Below are the code and all the weights of a small trained network. Each question names an input and a class and asks about switching units off, where a switched-off unit gives its printed mean instead of its output.

import numpy as np


def w(rows, s, z=0):
    codes = np.array(rows[::2]) - 128.0
    scale = np.full(codes.shape[1], s)
    scale[-1] = z or s
    return codes * scale


def norm(h):
    return h / np.sqrt((h * h).mean(-1, keepdims=True) + 1e-5)


def f(y):
    return y / 2 * (1 + np.tanh(0.7978845608 * (y + 0.044715 * y**3)))


def log_softmax(a):
    a = a - a.max(-1, keepdims=True)
    return a - np.log(np.exp(a).sum(-1, keepdims=True))


def net(x, mask):
    res = np.array(x, float).reshape(1, 7) / 4 @ E
    u = 0
    for l in range(2):
        y = f(norm(res) @ A[l][:, :-1].T + A[l][:, -1])
        res = res + np.where(mask[u : u + 10], y, B[l][:, -1]) @ B[l][:, :-1]
        u += 10
    return log_softmax(norm(res)[-1] @ U[:, :-1].T + U[:, -1])


A, B = {}, {}
E = w([
[106,142,127,135,123,133,129,123,121,130,111],'x0',
[120,28,177,148,62,126,55,126,136,152,117],'x1',
[106,82,109,10,167,16,132,93,79,201,100],'x2',
[196,151,98,174,205,130,81,149,1,80,128],'x3',
[30,103,83,130,243,209,87,96,162,134,137],'x4',
[88,54,102,141,157,125,208,203,91,86,118],'x5',
[174,81,79,214,133,116,175,72,141,199,84],'x6',
],0.0059)
A[0] = w([
[87,1,186,127,151,173,239,237,71,108,68,92],'0.n1',
[46,92,75,157,229,156,49,153,155,187,173,35],'0.n2',
[153,138,173,150,112,77,30,35,165,120,128,160],'0.n3',
[146,19,195,144,129,134,67,176,141,153,112,7],'0.n4',
[180,169,38,129,127,163,22,107,31,140,127,113],'0.n5',
[184,203,81,142,193,88,219,60,159,124,197,109],'0.n6',
[115,159,138,70,146,84,79,236,169,99,163,101],'0.n7',
[74,128,118,131,162,8,91,165,133,166,187,96],'0.n8',
[94,138,178,107,144,107,168,110,229,196,188,53],'0.n9',
[89,88,122,182,169,103,163,146,60,63,113,125],'0.n10',
],0.0059,0.0018)
B[0] = w([
[230,139,166,66,141,92,69,65,253,110,177,254],'0.n1',
[174,61,42,72,77,204,111,160,84,78,123,210],'0.n2',
[109,181,98,117,177,111,93,87,209,109,70,200],'0.n3',
[89,175,153,157,165,100,216,63,82,17,80,174],'0.n4',
[161,67,247,95,154,133,164,186,146,197,101,226],'0.n5',
[46,113,125,121,136,104,199,86,163,71,71,214],'0.n6',
[66,153,173,204,114,120,136,152,115,122,12,176],'0.n7',
[48,147,137,186,138,185,129,183,75,95,177,162],'0.n8',
[174,65,222,111,174,175,161,175,65,166,115,182],'0.n9',
[120,156,215,121,123,130,124,137,174,191,73,188],'0.n10',
],0.0075,0.0043)
A[1] = w([
[150,136,92,209,94,169,123,165,162,108,196,237],'1.n1',
[159,232,140,89,57,68,142,128,72,108,110,230],'1.n2',
[181,40,163,136,122,127,192,104,143,152,122,92],'1.n3',
[93,83,118,30,112,59,158,91,52,176,128,227],'1.n4',
[108,37,156,191,96,87,34,52,106,77,114,154],'1.n5',
[71,103,99,75,80,70,119,162,25,146,164,146],'1.n6',
[54,105,158,107,33,161,172,121,187,188,187,4],'1.n7',
[64,171,227,135,94,162,77,216,116,40,184,4],'1.n8',
[121,116,107,50,187,57,74,110,137,156,171,174],'1.n9',
[214,117,97,93,3,80,153,161,109,120,72,167],'1.n10',
],0.0069,0.0011)
B[1] = w([
[148,166,112,145,72,136,134,90,115,155,183,167],'1.n1',
[104,87,129,102,146,152,117,130,130,123,153,241],'1.n2',
[90,173,119,165,116,147,100,162,131,189,89,242],'1.n3',
[165,156,133,179,120,159,122,137,120,84,153,248],'1.n4',
[103,162,112,104,153,112,245,134,111,100,132,202],'1.n5',
[139,163,77,163,64,85,108,114,123,143,126,160],'1.n6',
[187,146,152,140,203,100,107,170,21,130,134,183],'1.n7',
[112,118,90,140,120,61,118,108,119,182,121,254],'1.n8',
[154,150,136,158,69,101,121,102,157,126,183,201],'1.n9',
[95,72,66,80,165,206,107,114,129,108,125,214],'1.n10',
],0.013,0.0043)
U = w([
[133,57,55,61,119,241,75,138,102,99,163,124],'0',
[215,140,238,142,170,158,106,225,61,180,109,92],'1',
[177,193,88,225,51,108,120,96,120,130,232,68],'2',
[176,149,193,80,142,131,86,91,254,123,133,123],'3',
[99,127,87,156,105,104,130,141,136,180,82,254],'4',
[94,171,156,121,161,142,211,130,119,40,98,48],'5',
],0.013,0.0054)

Each question gives the input, the list of numbers given to net, and the class t.
The units are the neurons (one row each of A and B). Each row of codes is followed by its name. A weight is (code - 128) times the scale printed after its matrix; where a second scale follows, it is the last column's (A, B and U).
mask holds one flag per neuron, layer by layer. A switched-off neuron (its flag False) gives its mean, the last column of its row in B, instead of its output. The means were averaged over made-up inputs and are rounded, as every weight is.
A unit's drop is (log p(t) with every unit on - log p(t) with that unit switched off) / (log p(t) with every unit on - log p(t) with every unit switched off).
The circuit of an input: a set's keep is (log p(t) with only the set's units on - log p(t) with every unit switched off) / (log p(t) with every unit on - log p(t) with every unit switched off). Starting from the 12 units with the biggest drops (on a tie, the unit counted first), units are removed one at a time, each time the one whose removal leaves the highest keep (on an exact tie, the one counted first), for as long as the keep stays at least 0.8.
units of the circuit, in order: the units of the circuit, biggest drop first
most important unit: the unit with the biggest drop
top k neurons: the k neurons with the biggest drops, biggest first
k most important neurons of layer l: the k neurons of layer l with the biggest drops, biggest first
input [-7,-2,0,-3,0,3,3], class 1: units of the circuit, in order -> 1.n7
input [-4,8,7,4,-2,-6,-6], class 5: top 3 neurons -> 1.n5, 0.n3, 0.n4
input [-4,4,4,2,6,7,4], class 3: top 2 neurons -> 0.n1, 0.n10
input [-6,8,-2,-3,-2,-2,-7], class 5: units of the circuit, in order -> 1.n5, 0.n4
input [-1,5,-8,4,7,1,-6], class 2: units of the circuit, in order -> 1.n1, 1.n8
input [6,-7,1,1,-1,-3,-7], class 4: units of the circuit, in order -> 1.n8, 0.n7
input [0,-7,-8,-5,-5,4,-3], class 2: top 2 neurons -> 1.n1, 1.n8
input [-8,-8,7,-8,-2,0,-8], class 1: units of the circuit, in order -> 0.n9, 1.n7
input [5,8,-4,2,7,5,5], class 5: top 3 neurons -> 1.n5, 0.n4, 1.n10
input [-6,3,0,-5,-6,0,-6], class 0: top 3 neurons -> 1.n10, 1.n2, 0.n5
input [-4,-7,-6,5,1,7,-5], class 3: top 2 neurons -> 0.n10, 0.n1
input [8,-6,7,-2,-2,-1,-6], class 2: top 2 neurons -> 1.n6, 1.n4
input [-1,-2,-2,7,6,-4,6], class 1: 3 most important neurons of layer 1 -> 1.n10, 1.n8, 1.n2
input [-4,1,4,-6,7,0,0], class 0: top 3 neurons -> 0.n2, 0.n5, 0.n10
input [-7,-2,0,2,-2,-8,7], class 3: units of the circuit, in order -> 0.n3
input [-4,-8,-2,6,-8,6,-5], class 0: units of the circuit, in order -> 1.n10, 1.n2
input [5,8,-4,4,-3,7,-1], class 5: top 2 neurons -> 0.n4, 1.n5
input [-3,-2,4,0,0,-5,-8], class 4: top 4 neurons -> 0.n7, 1.n8, 0.n1, 0.n8
input [7,-1,-5,-4,0,6,-6], class 3: top 4 neurons -> 0.n1, 0.n8, 1.n3, 1.n4
input [1,8,8,1,-7,3,-3], class 2: units of the circuit, in order -> 1.n6, 1.n4
input [-1,8,-8,4,2,8,0], class 2: most important unit -> 1.n1
input [-6,7,6,-6,1,6,-5], class 5: 4 most important neurons of layer 0 -> 0.n4, 0.n5, 0.n7, 0.n1
input [5,-4,8,8,5,1,6], class 1: top 3 neurons -> 0.n5, 0.n10, 1.n4
input [1,-7,-3,7,-2,-1,8], class 4: top 2 neurons -> 0.n6, 1.n7
input [3,7,5,2,5,3,3], class 5: top 2 neurons -> 1.n5, 0.n4
input [5,5,6,1,-4,2,-4], class 2: 2 most important neurons of layer 1 -> 1.n6, 1.n4
input [-7,-2,-5,8,3,3,7], class 1: most important unit -> 0.n5
input [-5,2,7,7,5,-4,3], class 1: top 4 neurons -> 0.n5, 1.n10, 1.n8, 1.n1
input [6,5,8,4,6,5,-6], class 2: units of the circuit, in order -> 1.n9, 1.n6
input [-1,8,-7,4,-8,-1,8], class 0: 3 most important neurons of layer 1 -> 1.n10, 1.n8, 1.n9
